Look-ups in named tables: a row name and a column name give one cell, copied from the table.

kelu:
,foro,sokeluv,simo,reketem,lur
kud,16.64,-55.35,-0.34,62.30,-3.87
beg,42.26,-1.59,75.69,1.33,-54.03
pur,66.14,48.86,45.00,-17.72,-48.62

pur, reketem: -17.72
beg, lur: -54.03
pur, lur: -48.62
beg, simo: 75.69
beg, sokeluv: -1.59
beg, reketem: 1.33
pur, foro: 66.14
kud, lur: -3.87
kud, reketem: 62.30

soz =
,dukeg,mog,pon,zigiza,zut,zefozi
sobo,74.323,3.248,31.136,23.456,38.444,-45.096
sugude,-13.838,40.362,47.424,19.965,-2.093,-11.214
vuvuk,-76.884,40.024,5.172,-17.493,-32.337,32.163
geb,9.925,-1.534,-19.026,-66.863,-5.195,57.603
furu,6.857,-29.594,-7.878,-13.767,-17.545,35.024
fil,22.917,17.129,-22.404,-14.278,-31.711,79.238
balu,13.018,-24.176,-17.074,-5.825,-25.485,28.066
larado,18.419,-38.493,-7.931,19.730,-33.600,30.813
fol,-4.408,-6.923,-36.914,38.591,-18.196,21.650
moroka,-32.724,-61.935,-20.633,65.783,-70.934,-18.062
niv,-39.580,20.214,-36.357,42.479,93.366,30.000
bave,-56.474,-75.971,21.949,-48.364,28.268,-56.884
ros,12.301,-15.374,60.826,-81.038,-14.011,-9.619
sovur,17.522,61.440,-78.482,-26.229,-38.478,-72.152

pon of bave = 21.949
mog of vuvuk = 40.024
dukeg of fil = 22.917
mog of sugude = 40.362
mog of furu = -29.594
mog of ros = -15.374
zigiza of furu = -13.767
zefozi of sugude = -11.214
mog of fil = 17.129
mog of fol = -6.923
zefozi of sovur = -72.152
zigiza of fil = -14.278

rof =
cols = meze, gimokit, bugon, luf, veba, mik, ler, biv, dig
luno: [152, 77, 161, 28, 167, 58, 108, 110, 195]
suv: [160, 104, 155, 58, 149, 96, 125, 138, 171]
sosoki: [158, 105, 133, 82, 141, 130, 118, 165, 165]
tebete: [161, 118, 135, 102, 131, 130, 129, 170, 152]
talol: [150, 128, 136, 117, 136, 153, 140, 172, 142]
nomed: [155, 134, 136, 140, 137, 161, 140, 177, 145]
zafavot: [146, 155, 137, 157, 145, 169, 150, 179, 143]
dod: [153, 160, 132, 178, 150, 178, 154, 203, 153]
zurev: [143, 168, 133, 182, 152, 190, 157, 193, 150]
pabade: [137, 176, 124, 192, 154, 205, 160, 197, 133]
bab: [140, 185, 127, 204, 165, 194, 176, 189, 129]
tanera: [127, 196, 130, 205, 162, 210, 176, 205, 128]
bovibi: [121, 181, 128, 199, 164, 198, 181, 179, 107]

What is the ler of dod in rof?
154
What is the bugon of bab in rof?
127
What is the veba of sosoki in rof?
141
What is the bugon of luno in rof?
161
What is the dig of bab in rof?
129
What is the gimokit of pabade in rof?
176

kozi.csv
,gabuge,kabiko,dak,sevo,vak,buferik
zafos,-0.254,-2.164,3.681,5.749,-3.369,-3.165
digepu,5.878,-4.917,0.799,0.364,2.696,-1.099
lod,4.764,-1.841,3.833,3.302,-0.337,-3.423
tiz,-3.320,-8.155,-2.083,2.078,-0.481,1.614
suv,5.878,-4.917,0.647,0.364,2.840,-1.099
givopu,-4.435,-5.402,0.799,5.015,-3.369,-0.582
likeru,4.485,-1.841,3.833,3.424,-0.337,-3.423

lod, sevo: 3.302
likeru, buferik: -3.423
lod, gabuge: 4.764
digepu, gabuge: 5.878
likeru, sevo: 3.424
digepu, buferik: -1.099
tiz, buferik: 1.614
likeru, kabiko: -1.841
tiz, sevo: 2.078
suv, kabiko: -4.917
lod, buferik: -3.423
givopu, vak: -3.369
lod, vak: -0.337
suv, vak: 2.840
suv, gabuge: 5.878
tiz, vak: -0.481
digepu, kabiko: -4.917
zafos, kabiko: -2.164
likeru, gabuge: 4.485

nekosa =
|  | naz | gumer | vufi | vit | kadu | pup |
|---|---|---|---|---|---|---|
| potego | 65 | 12 | 46 | 47 | 79 | 62 |
| mel | 65 | 17 | 48 | 37 | 75 | 54 |
| ziguzil | 75 | 14 | 36 | 31 | 74 | 62 |
| zisur | 71 | 18 | 36 | 26 | 81 | 69 |
| peb | 67 | 25 | 45 | 34 | 72 | 50 |
| rame | 69 | 15 | 34 | 39 | 88 | 61 |
| kuge | 73 | 31 | 46 | 39 | 83 | 56 |
| labe | 71 | 23 | 50 | 32 | 66 | 53 |
| vegopu | 64 | 16 | 40 | 40 | 79 | 57 |
| vepe | 61 | 24 | 52 | 38 | 80 | 66 |
| voni | 74 | 22 | 41 | 31 | 68 | 62 |
| zap | 63 | 14 | 38 | 33 | 82 | 60 |
| kube | 81 | 23 | 48 | 43 | 73 | 47 |

kadu of mel: 75
naz of peb: 67
vufi of vepe: 52
vit of kube: 43
kadu of potego: 79
pup of voni: 62
vufi of ziguzil: 36
gumer of vegopu: 16
vufi of peb: 45
naz of rame: 69
pup of potego: 62
pup of vegopu: 57
naz of vegopu: 64
kadu of vepe: 80
vufi of rame: 34
kadu of zisur: 81
gumer of peb: 25
vufi of potego: 46
Which row has the largest naz? kube

Table vetodam
,koteler,pigapip,gif,zokifed,bagoli,tos,numapif,zoz,turub
mozi,-0.1,-0.1,0.0,0.0,0.1,0.0,0.1,0.0,0.0
duguko,0.7,0.4,-0.1,0.0,-0.2,0.1,0.1,0.3,0.1
rus,-0.6,-0.4,0.2,0.2,0.3,0.2,0.1,-0.3,-0.1
vazo,-0.2,-0.2,-0.1,-0.1,0.2,-0.1,0.1,0.1,-0.1
lago,0.6,0.4,-0.2,-0.1,-0.1,-0.2,0.2,0.4,0.2

duguko, zokifed -> 0.0
rus, koteler -> -0.6
lago, gif -> -0.2
duguko, zoz -> 0.3
mozi, pigapip -> -0.1
mozi, turub -> 0.0
duguko, gif -> -0.1
mozi, zoz -> 0.0

Table pupig
,bokav,gobipa,raso,ripav,niv,zan,lis,noduf
dumeg,62,139,106,151,191,150,105,140
tis,80,140,197,199,132,108,105,133
nuz,113,131,86,142,126,148,98,138
kesalov,135,149,127,138,190,136,173,161
lig,99,139,125,115,194,119,180,186
gor,149,106,161,138,147,82,204,149
subi,97,171,196,151,154,147,141,165

ripav of lig: 115
raso of subi: 196
gobipa of gor: 106
bokav of tis: 80
noduf of gor: 149
raso of dumeg: 106
niv of tis: 132
zan of lig: 119
Row with the largest bokav: gor

sel
         degav  nitolit  siz
guf        4.2      5.2  2.6
lopari     4.7      1.9  3.7
fovapi     3.3      4.2  2.8
zipu       4.6      3.6  3.8
baf        1.3      6.7  5.8
kar        5.8      2.2  3.6
vamer      5.4      2.7  2.3
gakimak    2.4      3.8  3.0
pef        2.4      5.7  2.8
ruz        6.0      4.8  1.7
tokedum    5.6      9.0  6.3

vamer, degav -> 5.4
lopari, siz -> 3.7
gakimak, degav -> 2.4
pef, nitolit -> 5.7
gakimak, nitolit -> 3.8
fovapi, degav -> 3.3
ruz, siz -> 1.7
tokedum, nitolit -> 9.0
vamer, siz -> 2.3

dofidi
|  | garovut | vami | nopez | reb | gopezi |
|---|---|---|---|---|---|
| zef | 54 | 72 | 49 | 50 | 29 |
| fad | 85 | 47 | 46 | 54 | 60 |
| zug | 59 | 61 | 40 | 44 | 21 |
| zazanim | 50 | 57 | 45 | 39 | 34 |
| kogedim | 58 | 70 | 52 | 43 | 33 |
| vesusa | 55 | 56 | 49 | 73 | 63 |
| gam | 53 | 61 | 45 | 53 | 34 |

garovut of zug: 59
garovut of fad: 85
vami of gam: 61
gopezi of kogedim: 33
gopezi of zug: 21
nopez of gam: 45
garovut of vesusa: 55
gopezi of vesusa: 63
vami of vesusa: 56

Table gezemef
fields: zemile, pebibel, satub, sileri, ved, gomem, filuniv, lop
zep: [79516, 66539, 45888, 82076, 33684, 38709, 57039, 58268]
duvu: [28557, 52625, 54444, 38302, 69557, 41159, 24505, 51310]
lek: [53274, 69303, 46714, 53507, 55154, 35330, 44171, 50475]
vibo: [68161, 69129, 48626, 65933, 35071, 43009, 72502, 57756]
genusip: [41700, 50026, 56887, 48958, 74873, 57281, 28075, 59690]
moruru: [43351, 58093, 53120, 36970, 69405, 40211, 38809, 56617]

genusip, satub => 56887
vibo, ved => 35071
moruru, ved => 69405
duvu, lop => 51310
vibo, zemile => 68161
vibo, gomem => 43009
vibo, pebibel => 69129
duvu, satub => 54444
duvu, pebibel => 52625
moruru, satub => 53120
duvu, filuniv => 24505
lek, gomem => 35330
lek, sileri => 53507
lek, zemile => 53274
lek, filuniv => 44171
genusip, ved => 74873
duvu, gomem => 41159
zep, gomem => 38709
genusip, lop => 59690

